Below is a small trained network, with its code and all its weights. Each question gives an input and a target symbol and asks what happens when units are switched off, that is, made to give their printed mean instead of their output.

import numpy as np


def w(rows, s, z=0):
    codes = np.array(rows[::2]) - 128.0
    scale = np.full(codes.shape[1], s)
    scale[-1] = z or s
    return codes * scale


def norm(h):
    return h / np.sqrt((h * h).mean(-1, keepdims=True) + 1e-5)


def f(y):
    return np.maximum(y, 0)


def softmax(a):
    e = np.exp(a - a.max(-1, keepdims=True))
    return e / e.sum(-1, keepdims=True)


def log_softmax(a):
    a = a - a.max(-1, keepdims=True)
    return a - np.log(np.exp(a).sum(-1, keepdims=True))


def net(x, mask):
    ids = ['Δγεηλμστ'.index(c) for c in x.split()]
    T = len(ids)
    res = E[ids] + P[:T]
    u = 0
    for l in range(2):
        r = norm(res)
        for j in range(2):
            rows = slice(3 * j, 3 * j + 3)
            q, k, v = (r @ M[l][rows].T for M in (Q, K, V))
            z = softmax(np.where(np.tri(T) > 0, q @ k.T / 3**0.5, -1e9)) @ v
            o = O[l][rows]
            res = res + np.where(mask[u + j], z, o[:, -1]) @ o[:, :-1]
        u += 2
        y = f(norm(res) @ A[l][:, :-1].T + A[l][:, -1])
        res = res + np.where(mask[u : u + 8], y, B[l][:, -1]) @ B[l][:, :-1]
        u += 8
    return log_softmax(norm(res)[-1] @ U[:, :-1].T + U[:, -1])


Q, K, V, O, A, B = {}, {}, {}, {}, {}, {}
E = w([
[156,71,156,152,151,137,81,70,51,125],'Δ',
[110,123,138,162,102,128,254,136,67,155],'γ',
[92,143,89,110,75,85,154,82,174,95],'ε',
[44,50,103,187,134,137,140,88,134,113],'η',
[127,66,103,81,144,99,117,197,103,108],'λ',
[112,196,96,194,155,191,119,149,121,96],'μ',
[89,105,132,133,17,165,112,124,114,158],'σ',
[178,145,40,125,103,133,147,102,85,179],'τ',
],0.022)
P = w([
[70,153,92,76,119,118,121,106,58,144],'0',
[120,128,121,23,121,211,184,89,104,111],'1',
[60,168,85,95,120,73,60,156,91,186],'2',
[165,120,78,83,118,199,152,84,147,124],'3',
[71,180,120,118,144,51,62,151,109,217],'4',
[200,86,78,101,110,198,142,113,174,100],'5',
[64,193,153,117,179,60,73,130,167,249],'6',
[226,90,97,128,74,188,151,130,168,50],'7',
[74,192,132,179,200,10,62,167,120,145],'8',
],0.012)
Q[0] = w([
[105,159,159,130,140,95,103,157,126,109],'0.h0',
[132,172,191,82,148,121,149,149,137,116],'0.h0',
[180,86,139,85,122,226,181,103,159,59],'0.h0',
[155,107,151,116,153,168,152,134,155,70],'0.h1',
[142,118,154,102,122,162,155,127,143,66],'0.h1',
[199,68,82,98,90,249,187,86,149,114],'0.h1',
],0.017)
K[0] = w([
[103,137,123,118,78,172,136,135,67,74],'0.h0',
[65,124,60,68,150,123,119,93,59,90],'0.h0',
[20,199,172,79,194,84,85,130,113,253],'0.h0',
[68,193,141,89,141,99,107,138,71,155],'0.h1',
[36,149,128,95,158,122,131,84,94,187],'0.h1',
[79,176,188,99,197,84,92,136,176,250],'0.h1',
],0.012)
V[0] = w([
[107,152,254,155,87,152,71,105,81,155],'0.h0',
[171,123,155,184,66,145,209,190,119,191],'0.h0',
[107,58,169,101,162,76,182,50,90,178],'0.h0',
[99,60,135,205,209,154,125,210,51,88],'0.h1',
[221,156,111,131,152,134,105,125,61,168],'0.h1',
[133,99,129,60,104,138,66,199,122,197],'0.h1',
],0.0073)
O[0] = w([
[62,217,187,203,127,129,149,137,100,202,202],'0.h0',
[151,148,51,126,88,100,172,131,48,159,44],'0.h0',
[178,150,132,141,213,86,104,96,186,157,254],'0.h0',
[227,121,182,156,113,100,73,189,180,169,152],'0.h1',
[83,254,135,108,74,119,129,72,181,69,173],'0.h1',
[74,133,163,86,168,9,156,199,77,132,182],'0.h1',
],0.0082,0.0039)
A[0] = w([
[140,99,157,147,164,178,130,157,127,202,100],'0.n0',
[128,108,202,119,94,89,133,118,122,144,146],'0.n1',
[94,159,176,98,153,127,132,74,48,120,227],'0.n2',
[108,129,77,134,169,78,134,100,148,123,178],'0.n3',
[134,145,134,115,150,108,101,186,128,129,86],'0.n4',
[51,87,137,251,179,119,117,110,153,93,68],'0.n5',
[154,128,105,150,135,115,114,103,116,129,140],'0.n6',
[136,139,155,168,127,163,80,122,126,142,1],'0.n7',
],0.011,0.0034)
B[0] = w([
[109,126,100,198,114,68,110,95,98,74,169],'0.n0',
[92,106,161,153,138,184,108,172,115,115,188],'0.n1',
[164,109,115,227,119,91,113,155,177,112,255],'0.n2',
[144,120,179,93,135,138,175,67,113,95,191],'0.n3',
[100,138,254,97,122,159,93,122,135,170,151],'0.n4',
[122,117,149,59,157,189,124,90,123,163,213],'0.n5',
[149,162,127,80,93,110,89,103,124,108,168],'0.n6',
[134,135,99,166,135,170,82,140,175,150,178],'0.n7',
],0.011,0.0082)
Q[1] = w([
[103,165,155,151,92,126,82,118,117,85],'1.h0',
[113,106,148,201,206,115,150,135,254,140],'1.h0',
[97,149,120,130,107,178,136,107,111,65],'1.h0',
[95,184,98,83,103,102,96,142,86,94],'1.h1',
[142,132,149,149,78,136,97,109,182,117],'1.h1',
[86,111,171,202,155,92,166,70,140,104],'1.h1',
],0.008)
K[1] = w([
[210,175,153,129,65,98,157,209,90,166],'1.h0',
[28,167,126,147,184,192,1,156,35,148],'1.h0',
[125,181,84,129,85,104,122,115,55,133],'1.h0',
[136,161,196,136,103,116,146,142,50,59],'1.h1',
[213,123,174,141,136,129,109,125,128,206],'1.h1',
[123,156,184,90,50,93,127,120,133,183],'1.h1',
],0.0057)
V[1] = w([
[133,119,107,124,183,132,152,117,128,147],'1.h0',
[117,164,119,42,126,217,83,94,12,253],'1.h0',
[72,61,195,131,148,189,195,86,159,149],'1.h0',
[136,110,154,179,140,112,104,100,5,11],'1.h1',
[217,101,85,190,168,155,170,156,56,41],'1.h1',
[185,120,98,176,159,127,171,174,120,96],'1.h1',
],0.0054)
O[1] = w([
[86,106,146,132,163,106,103,127,148,87,97],'1.h0',
[133,133,113,199,114,27,91,144,161,117,123],'1.h0',
[202,142,68,191,123,150,165,148,99,62,200],'1.h0',
[180,150,140,130,101,140,104,198,204,140,215],'1.h1',
[82,153,255,75,108,136,150,68,110,203,6],'1.h1',
[111,98,166,32,117,49,84,87,75,182,16],'1.h1',
],0.0069,0.0023)
A[1] = w([
[158,161,121,133,150,173,110,191,176,2,253],'1.n0',
[71,175,149,74,110,169,220,146,138,166,114],'1.n1',
[109,204,207,188,164,135,136,85,194,239,157],'1.n2',
[116,152,104,28,191,181,158,88,102,117,73],'1.n3',
[98,179,178,88,171,124,169,205,131,103,99],'1.n4',
[50,55,142,145,136,129,122,165,193,117,119],'1.n5',
[206,202,86,118,168,93,105,246,102,107,159],'1.n6',
[184,173,170,150,211,121,121,160,91,160,139],'1.n7',
],0.0077,0.0037)
B[1] = w([
[85,157,148,110,108,91,65,152,142,146,225],'1.n0',
[60,124,124,190,113,40,134,120,142,114,146],'1.n1',
[121,130,32,101,175,189,150,164,112,117,254],'1.n2',
[145,185,164,98,142,85,136,192,162,202,156],'1.n3',
[77,172,126,129,128,120,188,175,167,131,149],'1.n4',
[147,127,145,47,106,159,151,157,2,117,177],'1.n5',
[168,148,193,89,127,157,154,140,116,183,160],'1.n6',
[204,156,169,170,217,84,141,142,153,116,189],'1.n7',
],0.0082,0.0079)
U = w([
[170,65,148,202,163,113,45,114,133,73,254],'Δ',
[79,120,126,212,150,101,214,176,49,128,244],'γ',
[76,144,109,104,104,51,128,97,196,24,170],'ε',
[79,61,105,80,194,220,164,86,82,97,68],'η',
[129,108,202,47,156,106,114,233,103,96,20],'λ',
[84,237,148,151,191,200,101,153,162,114,193],'μ',
[79,105,120,144,1,207,85,178,114,140,142],'σ',
[215,192,116,92,101,140,164,77,61,186,3],'τ',
],0.0088,0.00084)

Each question gives the input, a string of symbols that net reads in full, and the target symbol t.
The units are the heads (3 rows each of Q, K, V and O) and the neurons (one row each of A and B). Each row of codes is followed by its name. A weight is (code - 128) times the scale printed after its matrix; where a second scale follows, it is the last column's (O, A, B and U).
mask holds one flag per unit, layer by layer, with each layer's heads first. A switched-off unit (its flag False) gives its mean, the last column of its rows in O or B, instead of its output. The means were averaged over made-up inputs and are rounded, as every weight is.
A unit's drop is (log p(t) with every unit on - log p(t) with that unit switched off) / (log p(t) with every unit on - log p(t) with every unit switched off).
The circuit of an input: a set's keep is (log p(t) with only the set's units on - log p(t) with every unit switched off) / (log p(t) with every unit on - log p(t) with every unit switched off). Starting from the 12 units with the biggest drops (on a tie, the unit counted first), units are removed one at a time, each time the one whose removal leaves the highest keep (on an exact tie, the one counted first), for as long as the keep stays at least 0.8.
units of the circuit, in order: the units of the circuit, biggest drop first
unit that matters most: the unit with the biggest drop
k most important neurons: the k neurons with the biggest drops, biggest first
k most important neurons of layer l: the k neurons of layer l with the biggest drops, biggest first
which heads matter: for each layer, one digit per head in row order, 1 if its drop is at least 0.15 and else 0, layers parted by /
drop when u is switched off: that unit's drop, to one decimal
input ε Δ ε λ Δ μ λ, target σ: unit that matters most -> 0.h0
input Δ Δ Δ λ σ, target λ: units of the circuit, in order -> 0.h1; 0.h0
input Δ λ λ ε σ Δ, target γ: units of the circuit, in order -> 0.h0; 0.h1
input λ Δ λ, target μ: units of the circuit, in order -> 0.h0; 0.h1
input Δ σ Δ λ ε, target λ: which heads matter -> 01 / 00
input Δ λ Δ Δ σ Δ η, target η: 2 most important neurons -> 0.n5; 1.n2
input η σ Δ η ε, target Δ: which heads matter -> 01 / 00
input σ τ τ, target ε: units of the circuit, in order -> 0.h1; 1.h0
input η μ μ σ Δ σ Δ ε, target μ: 2 most important neurons -> 1.n2; 0.n2
input Δ λ λ γ η ε ε, target η: which heads matter -> 01 / 00
input Δ λ η, target λ: 3 most important neurons of layer 1 -> 1.n3; 1.n2; 1.n5
input η Δ Δ σ γ σ Δ ε μ, target η: units of the circuit, in order -> 0.h1; 0.h0
input Δ σ Δ Δ Δ, target μ: units of the circuit, in order -> 0.h1; 1.n2
input ε μ λ Δ Δ ε Δ η, target μ: units of the circuit, in order -> 0.h0
input μ τ η, target ε: 2 most important neurons of layer 1 -> 1.n2; 1.n3
input σ λ λ τ Δ λ σ τ μ, target ε: which heads matter -> 11 / 00
input Δ η Δ τ Δ τ, target μ: which heads matter -> 11 / 00
input η Δ σ τ η μ, target Δ: which heads matter -> 01 / 00
input ε Δ σ η λ Δ η γ σ, target τ: which heads matter -> 10 / 00
input Δ η τ η ε γ η, target τ: unit that matters most -> 0.h0
input Δ σ Δ η η τ η σ, target Δ: 2 most important neurons of layer 0 -> 0.n0; 0.n5
input η Δ ε σ η, target η: 3 most important neurons of layer 0 -> 0.n5; 0.n3; 0.n0
input Δ γ Δ λ, target μ: which heads matter -> 10 / 00
input σ γ Δ, target τ: 2 most important neurons -> 0.n6; 0.n1
input ε σ Δ σ γ σ ε Δ, target η: 2 most important neurons -> 0.n5; 1.n7
input γ γ η Δ σ, target μ: drop when 0.h0 is switched off -> 0.8
input ε λ η Δ Δ ε, target μ: drop when 0.n3 is switched off -> -0.1
input Δ λ Δ, target λ: drop when 0.n0 is switched off -> 0.1
input σ σ λ η, target λ: drop when 0.h1 is switched off -> 0.7
